(in the rows, 128 means zero)
Here are made-up nodes, facts about them, and rows of numbers that follow some of those facts. Name the node behind each unnamed row.

Facts:
γ: refers to; π: uses; ω: sits directly inside
zetruk γ:stobroki nemi stiplan lutugra drastuk π:klodrupe ω:pabil
flesok ω:bido
grusten ω:kamom
dufudu ω:vadul
sketrari ω:nubrik
kligri ω:nubrik
bobi ω:nubrik
gagi π:kamom ω:bilil
rudrik γ:dretin musku klago ω:drinum
zimok γ:fusek flobi tripla ω:nubrik
zubim ω:lezil
platresti ω:timan
seper ω:pabil
brasal π:kamom ω:natravum
sovino π:lezil ω:plukluskol
fluste π:klodrupe ω:stuter
buvi ω:listo
klefluk γ:vatra fluste nemi ω:klodrupe
vever γ:fluki ω:natravum
lezil γ:fluste dovok povir
skelol π:keskaplar ω:bilil
sosi ω:fluki
pluku π:nubrik ω:gubofla
plukluskol γ:klodrupe rilu
zikas γ:sovino skagrun ω:klegim
vabir γ:dovok π:steko ω:timan
klago ω:plukluskol
stiplan ω:dovok
stasta π:kamom ω:lezil
drufan γ:sistotran π:skarom ω:stuter
gidre γ:romom dovok ω:romom
fluvan γ:bilil listo
nemi ω:gubofla
fetru ω:bido
geplen ω:kamom
lupos ω:romom
rako ω:klodrupe
drozistel ω:dovok
zoplur ω:pabil
brorin ω:drinum
groflim ω:timan
mimo γ:skelol rerik lutugra pluplel ω:fluvan
skarom π:lezil ω:kamom
stamak π:keskaplar ω:fluvan
groklum π:lezil ω:vadul
visum π:keskaplar ω:lezil
bokam γ:klodrupe ω:nubrik
lutugra ω:drinum
keskaplar ω:gubofla
selam π:klodrupe ω:listo
rerik ω:nubrik
sistotran ω:fluvan
stodek ω:nubrik
flonelu ω:timan
fusek π:natravum ω:tetran
buflizes γ:madram listo ω:povir
fleno γ:stodek dretin steko zoplur platresti π:dovok ω:drinum
drastuk ω:steko
klegim γ:flakidra
duno γ:tetran musku
meze γ:stodek stobroki sketrari lipladren ω:visku
grestim γ:selam rilak fluste ω:seplosti
zastus ω:klegim
trates γ:bobi stoplik sosi zoplur dovok ω:pabil
bofo ω:natravum
vadul γ:geplen tredrol drinos povir
kloflom ω:bilil
mufli ω:bido
toror ω:fluvan
stobroki π:fluvan ω:listo
tenostim γ:brorin kagren ω:stuter
gistos π:klefluk ω:bido
berak γ:rotros vatra ω:visku
fufar γ:bobi π:zoplur ω:lezil
gudek ω:bilil
traflu ω:natravum
stuter γ:bobi grusten
tredrol ω:pabil
pluram ω:pabil
flakidra ω:bido
dretin ω:klodrupe
trebrek π:brode ω:seplosti
fotril ω:gubofla
rotros ω:pabil
flipam γ:brorin sosi ω:pabil
rilak ω:musku
lipladren ω:listo
rogrok γ:pogek dovok pabil ω:listo
namol γ:gagi vatra bofo gubofla rako ω:bido
fluklam ω:pugak
pogek ω:madram
klufak γ:flonelu π:fufar ω:timan
drinos ω:lezil
tretra π:pabil ω:kamom
pluzi ω:bido
grobak γ:dufudu traklem drastuk ω:timan
druplis γ:mufli ω:vadul
brode ω:bilil
vegrer γ:traflu stodek romom sosi kloflom ω:duno
tripla π:seplosti ω:pugak
vetretrok γ:flesok pogek ω:bido
trofik γ:pluram groklum tretra gubofla nubrik ω:kamom
gistivur γ:skelol stoplik platresti klodrupe ω:natravum
timan γ:trebrek
rilu π:brode ω:timan
fodrol ω:pabil
traklem ω:natravum
kagren ω:natravum
stoplik π:nubrik ω:bilil
febrak γ:fakogan visum ω:timan
vatra π:natravum ω:nubrik
draski γ:mufli π:lezil ω:tetran
fakogan ω:bido
flobi ω:pugak
skagrun ω:bilil
pluplel ω:pugak
flizen γ:fodrol pluzi π:klodrupe ω:fluki
vager γ:natravum stasta ω:povir

Some rows with their names:
[140 129 110 128 139 206 192 141 123 129 152 169 171 110 112  97 132 111
 171  87  62 180  34 176 191 149 124 118 138 197] -> fleno
[150 144 106 108 119 113 129 141  72 150 116 141 137 135 153 115  99 134
 117 116 105 127 111 135 148 139 119 144 151 148] -> stoplik
[135 130 128 126 132 116 123 125 128 129 136 136 116 140 122 124 132 134
 143 140 130 127 126 114 132 118 127 127 135 129] -> nemi
[128 135 125 126 129 111 133 126 122 122 128 141 112 133 123 123 122 134
 129 140 124 120 118 123 129 126 128 133 129 131] -> traklem
[112 136 119 195 132 138 152 118 222 127 133  86  40  78 101 168 153 140
 125 134 176  92 143 158 141 143 160 107  93 114] -> seplosti
[155 146 111 150 129 128 158 166 101 194 144 100 138 118 190 121 104 113
 143 103 121 141 108 147 153  90 126 123 137 129] -> drufan
[126 113 124 131 127 139 101 124 143 130 113 124 111 123 112 144 135 124
  93 120 144 118 144 143 127 164 135 136 124 123] -> romom
[ 95 137 151 143 125 136 125 138 131 129 137 120 139 156 132 114 112 102
 120 136 123 169 123 139 111 151 133 139 142 109] -> rogrok
[123 131 121 133 129 111 123 137 129 111 135 128 127 134 122 138 137 146
 143 131 123 113 129 125 147 122 132 126 129 122] -> rerik
[140 113 119 126 133 131 110 122 136 129 113 134 105 126 115 143 131 118
  93 126 143 106 130 138 130 149 133 131 113 125] -> bilil
[146 157 106 146 125 108 144 145 119 162 135 112  94 114 156 134 110 147
 144 121 131 121 119 142 154 112 135 130 141 131] -> skarom
[126 135 125 127 126 115 129 126 126 120 129 135 117 128 122 126 127 140
 133 137 125 121 126 124 131 128 129 132 132 131] -> buvi
[151 127 132  83 128 103  74 101 117 110  96 124 105 167 126 165 116 130
  91 128 171 119 153 127  94 161 132 129 112  86] -> natravum
[156 110 130  50 128 123  83 119  52 114 111 178 190 176 126 109 118 126
 120 120  96 149 119 103 121 139 103 147 156 143] -> stobroki
[121 126 135 132 134 130 136 140 133 115 144 116 155 147 137 138 134 120
 151 121 125 139 119 132 132 112 132 112 114 108] -> zimok
[124 136 125 126 127 111 134 126 120 121 128 140 113 130 122 122 122 136
 126 142 122 121 119 125 129 129 130 135 129 132] -> kloflom
[131 144 120 126 123 135 123 116 134 118 137 128 106 115 127 108 128 149
 140 135 121 138 142 113 123 128 123 116 134 128] -> pluram
[138 107 135 125 136 159 119 122 147 132 122 112 142 132 130 148 138 100
 110 108 148 135 132 143 116 141 132 112 104 112] -> klegim
[125 136 126 127 128 116 129 126 125 121 129 136 117 128 122 126 126 140
 134 137 125 122 125 124 131 126 128 132 133 132] -> zubim

Rows to name:
No name comes twice in this set of rows, the named rows included.
[147  97 160  36 140 163  71  78 116  69 101 152 185 201  98 155 138 105
 115 106 146 177 127 125  79 179 119 114 106  95] => fluvan
[ 91 136 153 143 124 135 126 139 131 130 136 117 142 156 131 113 111 103
 118 136 123 172 124 142 108 157 135 139 142 110] => gidre
[138 155 119 162 129 136 137 178 118 164 138 118 128  88 194 138  79 115
 132  81 112 138  90 175 157  38 118 153 133 115] => draski
[123 138 135 118 129 154 150 119 127 121 145 111 144 124 144 106 126 125
 146 125 119 172 132 125  98 131 126  97 111 115] => flipam
[141 109 137 106 145 121 103 123 164 140  92 121 134 105 105 132 119 129
 113 113 159 114 149 135 133 142 145 141 126 141] => bido
[115 131 137 112 129 116 123 109 129  90 123 152 119 145  99 124 128 136
 127 149 124 128 120 117 116 142 128 132 125 129] => brode

Now the same nodes, written a new way:
Named rows:
[129 115 125 128 142 127 120 129 124 125 130 117 131 133 127 130 128 120
 128 132 127 134 133 143 118 136 115 114 131 132 130] -> brorin
[119 122 128 133 135 131 146 141 137 144 134 114 123 156 138 124 114 108
 130 126 139 132 133 128 129 149 109 129 104 142 123] -> tenostim
[129 128 127 119 134 125 108 118 131 124 127 129 128 125 128 134 130 125
 137 122 127 131 125 137 135 125 115 111 140 117 136] -> bofo
[133 137  77 102 127 150  93 105 104  75 158 113 103  95 148 101 115  81
 196 141 121 150 141 169 136 169 110 172 138  92 128] -> natravum
[122 140  98 127 123 163  94 103 110  75 149 110 115 107 138  97 111 108
 178 140 125 153 143 161 129 155 126 156 135 103 134] -> kamom
[126 123 128 120 132 128 110 124 125 120 130 127 129 121 127 135 130 129
 131 128 123 132 131 138 127 124 123 116 139 125 130] -> buvi
[127 125 129 121 131 128 109 123 125 119 130 130 129 119 127 135 130 130
 132 127 123 132 130 136 128 124 123 116 141 124 129] -> drinos
[ 99 159 137  83 105 185 121 155 162 153 139 129  80 146 122 164 138  79
  98 123 102 127 187 106 123  89 193 175  57 114 117] -> bokam
[114 142 141 128 114 138 151 137 136 133 141 131 123 129 135 136 117 132
 128 139 110 140 133 104 150 144 114 147 128 149 122] -> vetretrok
[123 125 136 115 124 132 116 127 121 115 129 139 131 106 123 132 130 135
 137 127 120 132 127 126 136 128 130 119 143 135 125] -> pogek
[ 77 171 164 201 207 125 142 193 173 141 106 111  65 179  70  99 121 204
  32 103 162 162 124  75 155 111 176  46  77 159 161] -> fleno
[ 57 160 160 185 114 251  48  81 129  37 122  80 135 155 132  62  68 152
 186 128 123 189 164 177 133 152 145 110 122 118 176] -> steko
[ 64 202 202 197  54 206 156 134 116  58  63 155 172  94 129   7  63 154
 111  80  99  96 127  82 162 167 202 113 118 231 188] -> vabir
[127 122 127 123 134 130 114 125 126 123 131 123 126 128 128 136 129 125
 129 129 124 134 134 139 122 126 121 118 135 125 129] -> dretin
[166 180  35 133 152  44 133 169 110  95 148 136  74  81 144  87 136  90
  73 120 115  98 114 136 143 150 148 144 147 105 140] -> stobroki
[129 128 125 123 131 129 111 120 130 124 132 128 126 127 130 138 127 126
 130 127 127 132 132 138 127 121 120 117 136 120 129] -> lutugra
[129 123 127 122 133 128 111 123 126 120 131 126 128 124 128 136 130 128
 131 128 124 132 131 140 125 124 121 116 138 124 130] -> lipladren
[155 121 164 133  67 129 136  97 120 155  50 129 201 158 143 122 152 106
 104 108  80  55 126 139  98  98 159 146 135 117 173] -> skelol
[126 130 129 131 129 128 122 121 125 120 136 120 127 125 129 146 130 138
 120 146 102 142 136 132 130 128 111 128 151 126 131] -> pluzi

Rows to name:
No name comes twice in this set of rows, the named rows included.
[157 171 111 163 109  73 158 124 142 144 101 159 148 117 125 112 136 146
  70 107 131  77  90 101 145 108 152 108 146 124 151] => fluste
[120  78 112 133 156 127 143 148 108 112 135  84 154 147 106 124 141 101
 109 149 129 135 151 163  95 181 123  92 104 169 122] => bobi
[159 153  80 134 161  49 140 169 119 124 130 142  91  95 117 114 156 133
  64 120 124 103 108 115 134 122 153 119 143 118 136] => pluku
[117 116 136 126 134 138 154 148 131 137 130 120 126 139 126 117 116 105
 132 130 132 133 137 120 131 160 118 131 103 161 119] => vegrer
[164 147 115 125 135  78 149 146 114 144 110 147 107  99 124 128 154 127
  59 113 117  83 128 114  95  81 162 138 132 130 141] => rilu
[115  92 167 106  81 190  95  76 121 122 118 118 185 144 150 151 112 108
 191 134 108 133 149 165 107 127  99 137 141 128 128] => keskaplar
[124 165 113 153 110 127 154 106 164 155 153 130 126 156 150 144  94 123
 125 137 140 137 124 112 155 135  82 134 127 123 124] => namol
[154  45 110  94 184  98 196 167 115 173 144  98 125 146 109 149 147  61
 133 157 145 132 144 133  95 195  73 135  89 179  86] => fufar
[124 163 109 146 111 127 148 105 169 159 150 140 127 155 151 134  90 111
 137 118 165 126 115 115 156 131  90 122 114 119 121] => berak
[113 146 150  88 132 177 126 155 156 156 115 126  75 147 117 146 132  72
 114 117 100 129 177 105 128 107 163 169  72 120 132] => gistivur

Now the same nodes, written a new way:
Some nodes and their rows:
[ 93 115 127 171 165 165 147 108 100 104 111 132 151 107 119 132 129 112
 134 102 163 103 161 134 108 168 113 165  85 119 102 128 141 136] -> flizen
[152 107 153 113 142 118 135  90 115 128 129 129 139 129 139 139 146  94
 126 139 147 112 122 110 126 128 129 149 141 131 141 122 135 152] -> fodrol
[139 141 156 144 113 105 140 109 109 148 135  65 106 169 129 111 104 105
  91 133 130 135  82 130 106 109 145 157 130 138 133 128 120 132] -> klodrupe
[149 140 141 126 120 128 140 108 118 142 136 109 102 147 112 139 110 110
 124 106 147 122 110 109 108 141 137 129 154 113 131 132 127 142] -> dretin
[ 95 104 170 200 120 100 182 126  29 158 137 129 181 177 107 124 101 108
 160  80 172 103 103 175 133 182 187 139 146 135  75 147 148 148] -> stobroki
[155  97 166 136 121  81 174 116 149 135 122  87 125 139  89 136 122 118
  80 116 142 128  86 145 104 117 127 167  87 117 152 123 125 126] -> gubofla
[135 120 136 127 133 119 141 109 106 135 138 127 130 132 132 144 133 120
 126 131 141 109 124 121 106 122 120 140 121 100 140 127 126 140] -> zubim
[140 117 128 107 151 164 103  64 173 121 120 118 107  91 118 141 136 105
 122 111 139 160 168 103 101 128  85 130  91 110 163 115 132 115] -> tripla
[127 123 142 140 130 108 148 117 113 120 132  85 126 136 138 131 121 117
  84 144 144 137 110 130 100 108 119 172 100 121 141 129 127 129] -> pugak
[173 133 127  91 110 112 112  94 164 127 149  73  91 129 140 133 130 121
  72 180 111 147 100  91  74  47  80 145  97 119 196 114 109 122] -> seplosti
[125 112 144 118 139 119 138 101 105 153 143 115 122 128 133 146 132 129
 127 121 145 121 123 118 121 119 130 131 122  96 131 114 122 134] -> skagrun
[159 174 163 134 108 164  93 117 119 189 110  33  86 191 134  43 129  86
  89 122  65  57  46  99  64  85 114 160 101 191 105  76  84 126] -> steko
[134 119 152 146 109 123 135 145 125 162 139 128 134 154 121 154 134 110
 143 142 129 133 135  97 131 144 104 158 134 111 148 117 128 129] -> flesok
[103  99 107 153 178 147 114 104 145  76 134 145 120  99 105 163 127  90
 136 106 181 156 170 119 113 141  99 145  84  98 150 155 122 126] -> draski
[104  99 107 150 182 147 116 100 147  77 130 147 116  98 104 167 124  96
 140 103 179 153 171 116 113 140 103 146  86 100 147 159 126 126] -> drufan
[133 122 155 146 119 112 124 118 126 152 144 124 135 146 126 141 126 103
 138 140 132 111 145 111 121 133 114 159 125  87 143 117 139 137] -> fakogan
[140 112 146 142 111 115 130  83 102 150 155 122 140 146 106 130 109 107
 143 110 135 139 110 132  99 115 133 105 135 130 141 130 141 128] -> lutugra
[129 125 142 141 132 110 148 114 113 124 130  81 127 139 138 130 119 117
  87 146 143 138 105 132 101 105 122 172  98 122 145 128 123 128] -> drinum
[157 128 124 139 105 112 149 111 107 158  98 116  87 144 118 164 134 109
 132 108 125 137 127 116  96 151 122 131 159 133 129 128 110 133] -> bobi

Which node is each row?
No name comes twice in this set of rows, the named rows included.
[126 115 133 149 121 117 196 123 101  86 134 152 168 115 140 183 116 147
 123 141 200 142 164 146 124 163 141 132 135  64 167 187 150 152] => klufak
[107 101 121 181 161 171 146  90  89  82 125 153 195 115  89 122 115  81
 155 114 166 108 132 129  83 153 113 141  94 181 112 142 164 150] => zetruk
[100 120 147 168 154 141 150 131  80 147 126 110 121 146  95 141 107 113
 148  74 174 132 111 130 133 182 153 140 140 130  92 141 123 142] => stoplik
[125 152 151 162 142 245 113 141 122 173  64  95 153 144 127  60 162 101
 137  90 101  46 119 110  74 168  89 132  59 196  98 110  76 106] => vabir
[148  93 152 114 138 122 148 113 103 145 120 132 150 131 132 155 163 100
 138 145 146 136 114 101 126 130 116 138 137 158 147 121 122 141] => tredrol
[130 110 150 139 119 109 162 134 110 147 114  79 133 146 123 143 138 119
 102 142 137 182 102 123 117 121 116 161 110 156 154 128 110 118] => povir
[171 119 160 113 103 130 226  73 143 129 107 122 163  79  87 172 111 161
  95 110 153 138 148 131 102 183 103 134 119  87 151 101 203 148] => tretra
[135 129 141 138 124 167 113  91 174 130 135 124 130 103 105 140 122 106
 129 130 124 141 174  85  99 141  68 155  96 105 161 100 157 123] => gistos
[179 113 119  96  97 134 141 110 137 147 158 126 132 122 104 151 137 139
 121 174 104 108  90  85  47  60  60  96  98 133 193 105 121 126] => klefluk
[133 139 142 144 118 131 155 129 121 102 122  93 145 142 159 119 122 122
  81 158 148 119 122 143  99 112 128 154  93 114 167 165 112 129] => timan
[185 120 140  96  96  67 183 123  82 133 156 132 115 163 125 195 118 126
 125 168 171 150  76  88 130 115 151 123 227 119 171 158 141 178] => zoplur

Now the same nodes, written a new way:
Known rows:
[160 103 125  75 152  91 126 161  89 147 112 136 161  77 125 109 140 144
  88 161 113 138 147 171 142 117 143 169 179 118 130] -> meze
[171 106 100  76 206 109  99 122  90 171 115 144 155 137 117 141 109 140
 110 136 118 178 113 153 147 123 126 186 176 107 166] -> pluram
[169 113 105  75 144 104  48 163  94 164 149 146 147 116 138 110 156 127
 167 162 122 151 147 206 137 110 131 180 157 100 145] -> rilu
[175 117 108  76 172 109 109 159  80 162 107 139 159 124 135 110 127 154
 115 130 125 165 139 164 141 129 129 179 161 110 140] -> lupos
[177 122  98  68 112 115  61 151  88 147 158 148 151  89 130 119 125 136
 130 176 137 152 148 217 150  96 157 181 139  99 132] -> fufar
[175 123 123  82 150  98 116 143  90 147 115 128 161  81 130 117 134 154
  96 145 142 156 129 158 136 118 155 165 156 109 123] -> stuter
[160  83 113  96 177 102 119 163 101 165 124 150 157 117 139 111 149 156
 117 147 114 165 155 177 104 125 154 173 175 112 154] -> sketrari
[177  98 103 104 179 116 114 158 107 161 142 156 161 130 149 116 134 162
 124 147 140 178 134 165 100 116 167 172 163 106 144] -> bobi
[193 120  62  32 121 108  71 138  92 179 123 163 147 110 111  92 129 123
 164 154 151 136 183 211 141 104 153 185 132  91 151] -> stamak
[149 124 111  85 137 118 133 151  85 144 112 138 151 104 128 123 121 135
  75 135 128 144 149 159 162 131 143 179 171 102 137] -> grestim
[170 131 100  66 118 102  57 154  79 155 133 145 142 119 135 113 145 132
 144 150 127 143 148 212 170 119 121 188 141  98 139] -> klufak
[195 125 117  64 176 125 111 163  87 174 115 140 164 152 130 108 137 147
 118 125 110 172 134 171 133 140 144 177 160 112 141] -> fakogan
[175 122  96  62 141 124  57 155  78 175 135 144 145 122 141 111 134 139
 154 149 124 172 155 215 144 125 135 185 134  96 148] -> fusek
[141 100 109  73 109 136  91 151  64 174 159 119 134 134 167 124 138  76
 143 172 113 175 139 157 135 122 139 188  96  94 168] -> selam
[176 122 115  75 180 111 102 149  83 177 108 125 157 114 133 114 138 152
 131 121 139 177 144 163 124 139 141 174 156 101 140] -> fluki
[172  97 116  88 161  89 123 155  90 152 115 146 158 107 135 103 140 165
 101 154 114 150 138 183 126 122 147 172 162 120 140] -> bokam
[177 116 108  73 172 111 110 158  79 163 107 140 158 122 136 108 126 154
 114 132 126 164 141 165 141 132 132 179 161 112 139] -> fluklam
[173 130 119  62 156  98 108 145  73 161  92 126 156  97 129 109 133 160
 108 126 134 159 145 172 149 137 133 176 148 107 129] -> fluvan
[146 112 123  74 149  93 118 172  84 151  99 136 149 103 127 108 156 130
  99 136 105 124 165 167 158 137 116 180 185 110 136] -> grobak

Name these rows:
No name comes twice in this set of rows, the named rows included.
[158  93 121  77 182 110 108 173  93 172 117 133 161 104 132 108 143 141
 121 146 108 160 164 167 117 131 133 172 184 110 148] => pluplel
[136 107  92  91 148 129  77 130  96 181 164 153 130 137 125 129 123 123
 144 146 115 168 158 214 135 119 160 191 155  88 185] => vatra
[181 113 119  78 189 101  98 148  85 173 112 127 162 106 131 109 140 158
 134 137 136 178 128 163 113 126 146 168 161 111 141] => tetran
[180 106 103  63 180 111 104 155  84 160  97 145 160 124 132 135 128 147
 105 140 128 174 138 164 142 136 123 184 162 108 136] => seper
[172 114 127  76 157  86 110 148  84 156 108 122 159  78 125 107 141 155
 104 147 126 153 138 170 131 124 145 165 164 114 129] => plukluskol
[174 124 107  66 163 109 113 160  74 160 104 138 161 111 137 105 118 158
 104 137 124 160 142 163 156 125 130 178 161 115 136] => vever
[155  99 125  72 150  91 123 166  84 152 104 133 156  79 124 105 141 143
  86 155 102 137 158 174 144 123 131 175 177 118 136] => mimo
[152 122 113  89 201 112 103 115  89 183 128 127 149 124 116 125 113 139
 125 119 124 176 124 151 140 124 147 176 178 108 174] => gubofla
[162 108 117  52 100 103  85 146  50 164 133 117 140 125 166 108 143 101
 132 181 104 162 116 174 155 126 120 191  74 111 151] => flizen
[175 114 116  93 176 121 107 153 101 163 137 132 162  99 132 123 137 143
 127 141 152 177 136 148 103 117 165 160 169  98 136] => romom

